Look-ups in named tables: a row name and a column name give one cell, copied from the table.

bok
|  | kup | lago | fof | nas | tek | kesuni | pogan | gotogo | pok |
|---|---|---|---|---|---|---|---|---|---|
| dopoda | 56.9 | 37.5 | 46.4 | 43.7 | 23.9 | 84.0 | 60.3 | 38.7 | 54.0 |
| bidi | 64.8 | 30.6 | 45.3 | 47.7 | 31.0 | 62.2 | 53.8 | 36.4 | 59.8 |
| dasa | 43.7 | 58.3 | 57.2 | 59.4 | 63.6 | 44.4 | 62.8 | 51.4 | 51.6 |
| miv | 31.5 | 62.2 | 71.9 | 70.0 | 44.8 | 78.2 | 83.8 | 38.9 | 65.0 |

miv, pogan -> 83.8
dopoda, tek -> 23.9
bidi, pogan -> 53.8
dasa, tek -> 63.6
dopoda, pogan -> 60.3
dasa, kup -> 43.7
miv, lago -> 62.2
miv, kesuni -> 78.2
Which row has the largest kesuni? dopoda

Table mot
       ril  feban  ket  babem
fud    219    209  100    177
tuv    249     82   99    156
ranug  163     44  159    141
nebip  231    162  145    195
nugav   34    200  113    124
sapi   102    245  239    132
gorof  111     70   63     57
loviv   37     71   73     46
mez    159    168   87    129
kuzo    81    129   52    176
velol  101    136  138    189

What is the ril of fud in mot? 219
What is the feban of sapi in mot? 245
What is the ril of kuzo in mot? 81
What is the babem of loviv in mot? 46
What is the feban of mez in mot? 168
What is the ket of tuv in mot? 99
What is the ket of sapi in mot? 239
What is the feban of fud in mot? 209
What is the ril of velol in mot? 101
Which row has the largest ril? tuv

fome:
columns: sezuduk, bobuluz, tof
bemog: [206, 40, 159]
lebuv: [229, 110, 157]
ruz: [212, 57, 158]
keb: [151, 60, 118]
sefom: [234, 123, 160]

ruz, bobuluz => 57
bemog, bobuluz => 40
keb, sezuduk => 151
keb, tof => 118
sefom, sezuduk => 234
bemog, sezuduk => 206
lebuv, bobuluz => 110
ruz, sezuduk => 212
lebuv, tof => 157
sefom, bobuluz => 123
bemog, tof => 159
keb, bobuluz => 60
ruz, tof => 158
lebuv, sezuduk => 229
sefom, tof => 160

vibab:
         duter  sov  pimugif
timusir    106  972      345
kapop        6  266      479
bor        852  880      602
nagev      857  885      595

pimugif of timusir: 345
pimugif of kapop: 479
sov of nagev: 885
sov of timusir: 972
sov of bor: 880
duter of nagev: 857
sov of kapop: 266
duter of timusir: 106
pimugif of bor: 602

Table gebi
cols = zovomev, gon, temabi, gegebaz, sikas
zur: [0.304, 0.538, 0.303, 0.456, 0.166]
mer: [0.681, 0.441, 0.445, 0.694, 0.542]
teliku: [0.168, 0.234, 0.026, 0.383, 0.462]
nif: [0.137, 0.164, 0.162, 0.417, 0.477]
vev: [0.437, 0.352, 0.521, 0.556, 0.451]
lototap: [0.658, 0.678, 0.602, 0.722, 0.742]
nitov: [0.419, 0.474, 0.389, 0.426, 0.620]
zis: [0.243, 0.255, 0.027, 0.417, 0.426]
zek: [0.523, 0.602, 0.499, 0.487, 0.402]
fenusi: [0.419, 0.440, 0.347, 0.341, 0.455]
vidopud: [0.590, 0.622, 0.302, 0.889, 0.409]
resa: [0.400, 0.337, 0.266, 0.491, 0.379]
beler: [0.279, 0.298, 0.210, 0.330, 0.477]

teliku, gon -> 0.234
nif, temabi -> 0.162
beler, zovomev -> 0.279
zek, zovomev -> 0.523
beler, gon -> 0.298
resa, sikas -> 0.379
fenusi, zovomev -> 0.419
lototap, gon -> 0.678
teliku, zovomev -> 0.168
lototap, zovomev -> 0.658
beler, gegebaz -> 0.330

gilunad =
	seravu	bakiru
dufo	0.75	0.77
faneler	0.17	0.17
nup	0.43	0.69
vezege	0.19	0.71
zikun	0.25	0.50

bakiru of faneler is 0.17
seravu of faneler is 0.17
bakiru of nup is 0.69
bakiru of zikun is 0.50
seravu of dufo is 0.75
bakiru of vezege is 0.71
seravu of nup is 0.43
bakiru of dufo is 0.77
seravu of vezege is 0.19
seravu of zikun is 0.25

zezabe =
	fif	vibeno
buveki	110	36
muzu	134	166
saf	50	201
vevi	221	198
dupovut	136	49

What is the vibeno of muzu in zezabe?
166
What is the fif of vevi in zezabe?
221
What is the fif of muzu in zezabe?
134
What is the fif of buveki in zezabe?
110
What is the fif of dupovut in zezabe?
136
What is the vibeno of saf in zezabe?
201
What is the fif of saf in zezabe?
50
What is the vibeno of dupovut in zezabe?
49
What is the vibeno of vevi in zezabe?
198
What is the vibeno of buveki in zezabe?
36

sal =
	kaleban	vis	kes	leti	talo	meneve	movab	kibu	lotos	gizoru
sur	53	55	54	55	60	80	119	171	205	213
pibe	100	146	188	212	219	220	223	221	220	221
ridamim	56	59	62	78	105	158	196	216	222	221
lat	56	56	54	56	60	65	83	119	172	203
lek	83	123	172	203	217	222	222	218	221	222
lado	58	51	56	56	60	63	74	110	157	196
dite	96	143	184	208	221	222	225	223	223	222
gitopa	56	59	68	87	131	178	206	215	221	220
niper	53	57	58	59	67	90	130	178	206	217

What is the lotos of sur in sal?
205
What is the gizoru of sur in sal?
213
What is the kes of gitopa in sal?
68
What is the kibu of ridamim in sal?
216
What is the lotos of niper in sal?
206
What is the kibu of sur in sal?
171
What is the lotos of lek in sal?
221
What is the talo of pibe in sal?
219
What is the kibu of lado in sal?
110
Which row has the largest kibu? dite

